[ 155 -225  -96 -346 -479   20  467  296   29 -121  -94  -30  136 -265
  486 -141 -195 -222 -157  -39  -26  243 -665   27  -76   46   52 -243
  -71 -142 -186 -606  -26 -140  252  552  242 -317]	Z884
[ 110  -25   97  169   56   29  -49   91  -90  -15   56  210  -45   49
  167  -33  111  160   37  -93    0  167   86  -36  -54   56  -56  112
   92  201  117   -2    1  158   41 -191   63   52]	Z623
[-248   19 -154 -706 -309   22 -217  -85  123 -557 -112  115 -261 -109
 -133  132 -111 -201   59 -350 -135  116 -514  135  259 -156 -431 -210
 -247 -194  275  -24 -112  -46   43  226   39 -371]	Z623
[ 57  -7  26  64 -21  37   6 107 -89  -3  51 159 -24  57 125 -47  44 115
  63 -69 -21 132  91   1 -80  64 -39  31  49 136 112   4  -6 140  31 -73
  29 117]	Z833
[-265 -212 -100  160 -120 -114  259  714  267 -175 -115 -181  -99  132
  446 -121  119 -203  125   31 -304 -127 -139  281  -50 -156   92 -203
 -256 -426  -92 -689  -83  -85  -50   -6 -165 -260]	Z545
[-263  -87  152  117 -205 -202 -101  169   -1  317 -100 -210   11  -99
  377  332   74  -46   98   70 -137   82   97  -47   56 -137 -163   30
 -138   98  -14 -236  -71   86  -13   50 -111 -103]	Z545
[ -69  149  666 -145 -111   97 -115  280  105 -250  -44   -2  171  -22
  274  352  116 -196 -111  266  -80  227  283  252   26 -243   24  -11
   81  -21  899 -267  117   68 -112  424  -17  351]	Z850
[-187   41   95  -13 -285  -94   65  273    1  234  -61 -257   66  -67
  248  208  -25 -120   69   39   13   19  -59   71   69 -225  -51  -85
  -80   74   50 -140  -56  102   45  220   68  -33]	Z431
[-222  148 -141  210   10  -62 -318  621  -56  529   41 -181  142   27
  523  -57  153   48   56   44 -227  -61  506  -93 -337  238  171  324
  144 -383  -68 -403   45   61   28  257 -390  123]	Z850
[ 118  -22   19  200  -65   24   13   45 -115   31   50  156  -54    5
  169    3   33  179   54  -57  -38  159  119  -57  -71  139 -122  120
   82  267   78   62  -10  143   20  -63   69   71]	Z623
[ -79   53  -28  135 -151  -10  -83  144 -246   79 -128 -116   78 -196
   36   64  -11 -211  -28   41  152    2    8  -67   24 -234 -200  178
 -134   71 -209  -41 -115   96   87  169 -158  -62]	Z297
[-224  -86   22 -190 -168   33 -324  346 -116 -121  -87   43   62 -202
  -93 -237 -100 -269 -218 -153  254  -18 -381   89   47 -264  -71  -20
 -136 -325  -53 -226 -117 -532  -32  492  194 -457]	Z403
[ -69 -354 -482  -26  281 -142 -224  231  132  333   48  176  196  357
  682   94  257 -115 -197   -8 -144  180  -67 -214  188 -366  169  148
  -56   38    2 -820  150   68   71  234 -157  -35]	Z850
[ -51   11   -5  132 -175   24  -37  101  -82  228   38 -227  108   50
  132  184   -9 -157  -83   51   86   11  174  -88   -8   28  -14   97
  -24  106  -78  -12   67   48   85  165  -81  181]	Z431
[-125    1  -47   59 -131   -4 -122  -11 -122  113  -79  -37  -12 -130
   31  127   42   -7   29  -14  -51  -27   51   35   65 -213    4   51
  -59   60  113    1 -147  158   96  162 -152  -35]	Z623
[-104  -89 -140  329 -230   11  247  120 -147  262  -47   24   43 -221
  132  146   18 -150  -77   79   89  137   61  -75   57  150  -61  216
    4  306  -24  -73   35  130   61  251   52  160]	Z884
[-261    8  -38 -119 -172  -58  -93  115 -107  316 -103 -106    7   36
  144  215   57   -7   16   85   11  -35   49  -31   83 -298    5   73
  -82  110   33  -56  -38   30  166  178 -189   28]	Z574
[  47  -54   73  155    2   25   -6  146 -145  -42   44  190  -54   23
  164  -52  100  178   79  -90  -28  163   59  -41  -82   67  -29   16
   43  168  117   14   -4  132   14 -142  101   17]	Z29
[ 10 -18  -3 147 -24  46  46  98 -51  39  65 201 -23 118 178 -19  98 126
  21 -74  10 151 121  -9 -37 128  -4   3  57 191 117   7   1 110  28 -55
  25 139]	Z403
[ 108  -43  -19  170    3   65   20   71 -133   11   47  149  -44  -13
   74  -17   70  181   45  -39   39  162   44  -52  -93   36  -87  133
   69  240   90   30   36  129   46  -80   42   79]	Z574
[  54  -40    4  116   27   27    3  132 -110  -87   36  153  -72   29
  115  -22  121  133   70 -106   -9  144   19  -45  -13    7  -70    5
   19  150  141   -2    0  142   20 -142   89  -15]	Z29
[  88  -52   41  198   69   41   20  100 -107  -72   52  248  -34    0
  114 -116   54  195   79  -27   41  169   51  -27  -24  -26  -85   70
   30  225   96  -27    3  179   37 -201   96   49]	Z833
[-116   50 -137   75    6  -35  -91   51  -33   58 -112 -127    4   -3
 -122   50   32  -13   97  -31   94 -110  -13  -37  107 -196 -181    8
 -177 -142 -188  -21 -164   71  -14  -70 -200   45]	Z545
[  52   73 -278 -113  174  187  133  175  395  -70   26  -14  184  244
  200 -298 -111  142  -64  303  266    7  236  -91    1   82   30 -135
  138  -51  -99 -164  299  210  105  233 -103  508]	Z29
[-196 -366  219  -51 -374 -182 -282   98   63   79 -137  -65   59 -305
  523  -24   38 -280   -9 -268 -152  245 -434  271 -221  -77  128 -189
 -277 -281 -100 -568 -257  -71  -62 -114  178 -330]	Z884
[  65   -1   22   53  -44   55  -27  108 -139   11   29  155  -33    8
  107   12   98  151   51  -70   21  174    1  -14  -57   10  -78   72
   95  200  148   58    3  102   55  -43   78   91]	Z850
[-128  119  204 -131 -142  -30 -148  148  -86  168  -86  -69  -34 -167
  -15  226  117 -127  -13 -208   70  104 -121   20  -23 -104 -114  187
  -14    3  136  106  -99   16   93   54 -139   28]	Z297
[  59   -6   21  125  -83   81  -24  100 -170    5   26  120  -74   -3
   49    6   89  104   83  -77    8  156   82  -60  -64  120 -100   85
   43  145   76   36  -32  109    6 -128  163   28]	Z431
[-512 -166 -408 -362 -689   -2   10  478 -230  189 -174  -48  -70 -275
  400  -81  125 -325 -121 -102  -51  -73 -215 -129   56   77  185 -240
   39 -231  127 -471 -103   36  187  832  103   89]	Z431
[  37  -43   -9  212   52   36    2   75  -49  -26   43  221  -48   79
  119  -58   79  148   53  -52   16  138   74  -67   -3   68 -133   68
   32  202   83   32   12  100   -4  -82   30   77]	Z545
[-304  111   -4 -135 -175  -79  -85  330 -103  231 -146 -248  -64 -215
   85  238   88 -132  143  -34  -20   15   43   32   26 -170 -119  164
  -95  -90  134  -62 -100  193   45  195  -83 -107]	Z29
[  85   10  -13  213  -46   51   64   26 -170   54   73  228  -23   69
  105  -31   77  177   48 -119   48  190   60  -42  -67  117 -107  128
   32  224   15   54   19  188   51 -213   47   78]	Z297
[  86  -42  -15  153  -51   48  -18   72 -119   29   54  118  -52   16
  101   -1   95  156   56  -75    3  123   86  -65  -44   81  -79   57
   48  175   93   46   -7  130   30 -175   92   72]	Z431
[-185  -36  -25   86 -388 -116  109  257  -87  147  -85  -57  -25  -93
  238  190  -43 -154   51   -4  -71   25  -64  -85  111 -106 -184 -156
 -117  199   23 -155 -136   44   19  303   84  -18]	Z431
[-388   30 -261  -37 -261    9  -86  646 -114  -80 -241   11   34 -209
  447   37  337 -510   -5 -219 -313   47 -440  -35   15  -51   15  -73
    9 -141   39 -408 -149  173   32  624 -133 -135]	Z297
[ 126  -23   82  176   17   42  -74   60 -128  -94   32  183  -68   33
   96  -32   78  137   48  -77   34  139   69  -38  -44   24 -110   73
   56  209   86   37  -43   76    7 -152   98   39]	Z623
[  93  194 -506 -279 -770  101  351  -16 -265  188  -35 -341   92 -200
 -182  256 -166 -158   37  -93   14   69 -219   19 -257  325 -361 -108
  -58 -190  375  172  265  100 -172  344   62   86]	Z29
[-118  -35  214 -219 -166 -321 -408  146 -165  100 -161   65   11 -867
  222  312   -6 -153  139   87 -339  192  110   97  -60 -299 -240   82
 -125 -206  505 -546 -317  -45 -264  132  -24 -301]	Z623
[-400  -71  242  -59 -288 -139  406  136  228  311  -18 -256   53  240
  401   20 -215    0  205  423 -177   32   91  129 -238  262   25 -311
  -76 -268  197 -414  118  109   88   73 -281  338]	Z574
[  79  -43  -22  149   15   50    5   54 -110  -53   22  191  -62   24
  123  -45   78  140   60  -46    5  151   63  -49  -47   87 -110   58
   54  182   54    0  -17  154   42 -162   20   79]	Z623
[  86  -35  -58  190   23   54   17   52  -88   71   77  165  -26   89
   98  -84   39  152   24  -38   34  142   89  -51  -80  115  -50   83
   57  237    5   40   38  111   16 -136  106  105]	Z574
[-131   -1 -118  128 -271    6  -53   86 -192  348  -39 -155   72   72
  105  154   29  -69   29  -36   38   60   79  -75  -17  -12  -11  121
  -32   86  -76   -4  -46   67   75  207 -137  110]	Z403
[ 132  -50  -25   51   38   69  -59   69 -108  -65   35  169  -42   73
   41  -43   91  118   13 -110   36  129   76   -9  -45   48  -30   46
   92  152   88   50    4   90   52 -147   64   58]	Z884
[-158    1 -155  -87 -150  -27 -111  198 -144  275 -135 -351  -68 -187
    6  128   73  -83  128 -138  118   73 -185  -81    1 -164 -119  107
  -23  -12  -56   38 -139  130   74  156 -103  -49]	Z403
[ -73  107   59 -884 -105   70 -324  302   74 -113 -170   17  -23 -368
  152   76   43  -32  195 -255  164  466 -651   -6 -214 -328 -305   58
   73 -164   22 -268 -106 -117  337  433 -246  -21]	Z545
[  99  -11  -30  116   -5   51  -64  137 -210   -1   23  173  -30   -6
   66  -38  112  164   27 -116   32  159   62  -59  -31   37 -113  119
   71  190   52   21  -18  125   43 -154   84   18]	Z884
[  72  -18   26  120  -34   43   38   97 -108   18   31  170  -37   15
  204    0  102  131   72  -61    3  224   20   -3  -85   81 -109   80
   76  210  129    7    1  172   50  -83   70   78]	Z850
[  70  -37   60  195  -72   49   35   -1 -135   50   74  174  -53   65
  111   19  106  218   36 -100    9  178  114  -43  -43  151  -51   71
   66  207  177   92   29  126   29 -189   32   71]	Z403
[  96  -37   -1  158  -30   32    1   84 -142  -10   34  195  -42   62
   90  -34   77  117   13 -128   -8  135   56  -33  -64   95  -79   89
   45  182   27   25  -14   69   45 -125   34   27]	Z884
[  89    2  -44  136  -78   87  -39   70 -146   -3   61  134  -56   30
   57  -21   87  123   35  -63    7  103  155  -76  -65  136  -91   66
   55  129  148   66   31  115   16 -156   84   88]	Z431
[-160  204 -143 -129 -412  202   26  567 -167   45   31 -115 -246 -192
   94  106   95  250  167 -113 -160   68  259  -47 -184  508  -54 -237
   95  -66  140   31 -192  135  261  -30   72  125]	Z623
[-327  -17  206  295   70  -61  121  423  -81   45  -18   38  -97  -16
  397  122  120  -52  344  141   97  219  -29   18   52 -105  104 -129
   54  197  257 -300   -6   99 -134   87  408   76]	Z545
[-178  115 -301 -257 -286 -124   48  407 -330  691 -109  -78   47  -62
  318  318  177  -84  -69 -193   60   49  118 -200   58 -174   47  348
  -62 -131  274 -353    0  244  -83  444   85   51]	Z833
[ -15  -21   -7  101  -95   25   22  146 -154   63   -8   96  -72  -13
  126   -5  118  168   96  -68    1  143   41  -79  -73   77  -93   34
   36  150   59    6  -18  151   67  -86   61   12]	Z29
[ 134  -17  103  265   15   43   27  -14 -108  -45   43  181  -48   16
  137  -37   82  156   51  -13   16  137  142  -21  -82  160  -95   95
   78  183  131   66    4  135    5 -221   32   94]	Z623
[-130 -136  262   36 -331  -67  -85  105  -42  227 -124 -202   65 -284
  245  177   12 -240   48  -33  -15  157  -86  128 -143   12  105  129
   28   30 -141 -125 -168   40   96  273   -2   19]	Z297
[-197   27   19  208 -227  -49    8  142  -67  332  -11 -140   35  -47
  300  188   34  -87  -33   -1   51  128   46  -52   40   42 -156   84
  -40  169  152    6   37   50   50  172 -124   86]	Z574
[-171  101  104  -33 -160 -111 -100  145 -109  215  -71  -61    9  -95
   70  294   20 -138   10  -42  112  -32   13  -46  153 -292  -94  120
  -91   42  275    1  -36  -55  -67  229   38   14]	Z431
[-212   29  221   66 -141  -56 -108  173   -7   20  -53 -123  -17 -143
  -81  265   30  -87  145  -67   65   19  -98   80    4  -70 -150    5
  -81  -83  155  -17  -91   -5  -32   55   -1   36]	Z545
[  79  -32   37  156  -32   12   59  111 -148  -34   11  213  -90  -39
  133   12   93  163   90 -128   12  209  -18  -21  -37   19 -120   85
   68  263  143   27   -7  112   29 -122   76   11]	Z884
[ -45   95  186 -174  -75  -90  -66  117  -54  231  -88 -170   80  -41
  182  223   12 -184   94   81  -51   42  -17   47  -61 -209   93  121
  -17    0   10  -86 -112  -53  119  144 -172  110]	Z574
[ 111  -18   26  191   33   44   62   39 -116  -20   67  221  -51  -50
  125  -37   56  203  100  -49   34  233   13    8  -91   33 -112  123
   37  249  123    1   37  157   15 -203   94   26]	Z574
[ -86 -100   72  119 -247 -104    7  142 -208  391  -76 -242   50 -153
  201  269   57  -33   67  -63  -63   61    1  -29 -100  -45   48  212
   29   52   59  -43  -93  171  141  197 -242   91]	Z884
[  71   -6    2  133  -55   59  -33   63 -182   64   53  149  -45    9
  142   38  108  203   36  -74  -52  157  121  -44  -38  105  -43  113
   73  189  148   39  -17  158   65 -141   42   56]	Z623
[ -69   71  111  248 -218  -66 -177   -9 -318  320  -62 -103   38  -37
   78  193   17  -54   93   11   83  -14  303   32  -42    0  -47  186
 -170    4 -161   76 -157   58  -53 -349   60  -44]	Z623
[  40  -40   48  185  -23   23  -28   49 -144   53   40  166  -48   55
  143  -23   88  130   67  -74   26  140   92  -44  -70   81  -65   87
   30  188   61   67  -11   76    4 -118   75   55]	Z545
[ 147  -24   -6   96   -9   33   17    0 -104   35   40  197  -34   55
   61   -1   40  165   36  -75   26  164  113  -21  -58  128 -102  103
   74  203   73   92   17   77   34 -197   56   74]	Z884
[-195   47 -111   97 -259  -17  -91  197 -263  328  -62 -306   -7  -41
  -53  282   -8  -10   71  -53   49 -107   20 -105   25 -140   33  102
  -71    1   17   46  -22  110  -36  173   78   -9]	Z623
[ 121  -22   12  115   54   52  -68   35  -96  -86   34  209  -48    6
   71  -72   72   87   40  -82   53  190   16  -12  -59   -3 -128  125
   64  181   97   34    7   92    9 -105   61   47]	Z850
[  31   16   59  153  -56   24   -9   26 -150   50   33  163  -56    5
  130   -8  109  132   37  -91   22  152  134  -62  -59  127  -69   68
   35  193  107   94   -2  113   22 -131   63   70]	Z29
[ -50  203   26 -147  -23   20 -245  -49  -85  147  -96  -73   49   32
  -68  124   14 -116   50   10   13  -63  222   80   -4 -191  -55  258
  -75  -60  -12  200 -108    6   28  140 -221   28]	Z545
[-208   67 -139  251 -208  -60  194  182 -204  409  -32 -191   -5 -130
  195  252   51   53  198   10   20   65   94  -65  -15   73  -92  165
  -74   92   95   14  -37  339   84   89  -88   75]	Z29
[-365   47 -134  -97 -263  -23  -73  247  -84  260 -157 -207  -22 -118
   82  129   28  -73   50  112  -23 -107  237    2   36 -143   10    7
  -57  -62  -70  -83 -134   75  120  357 -322  107]	Z403
[-282   49 -100  270 -102    1  183  136  125  240  -49  -41  -22    4
  130  119    4   -9  -44   50   43   29   88    6  130  -71  -40   -6
 -143  204 -126 -101   -9  105   17  112 -105  149]	Z623
[ -35   18  100 -143 -144  -29 -213  179 -140  157 -122 -194  -41 -276
   -4  302   44   86  231 -202   54  189 -221   22 -113 -247 -148  151
  -22   65  -23   21 -174  153  138    6  -33 -136]	Z884
[ -4  -5  86 146 -34  24  63  87 -77  -1  25 201 -62  50 148   3 121 114
  39 -93  -1 170  53 -38 -15 100 -70  30  35 180 137  19 -10  94  48 -55
  36  58]	Z29
[-127   83 -627 -136  263  175 -217  159  239  253  148  328  254  592
   -8 -461  -11  161 -474  256  -40 -189  712 -138  264  106  121  184
  101  101 -393 -209  179   -2   68  413 -207  607]	Z574
[-214  -38  283  199 -114 -110  328  283   51   50  -74 -147  -26 -187
  272   71   -9 -214  211  119   66  128  -31  261 -200  248  -61   -7
   35 -136   92 -188   31   63  -85  -11   38    6]	Z884
[ -61  -57   31 -139   -7  -68 -115  147  -17  144 -141 -166   49  -98
   44   99   17 -200  -74  -38  130   -3 -130   -6   43 -441   15  224
    7   54 -106  -82  -63   -7   92  392 -270  100]	Z623
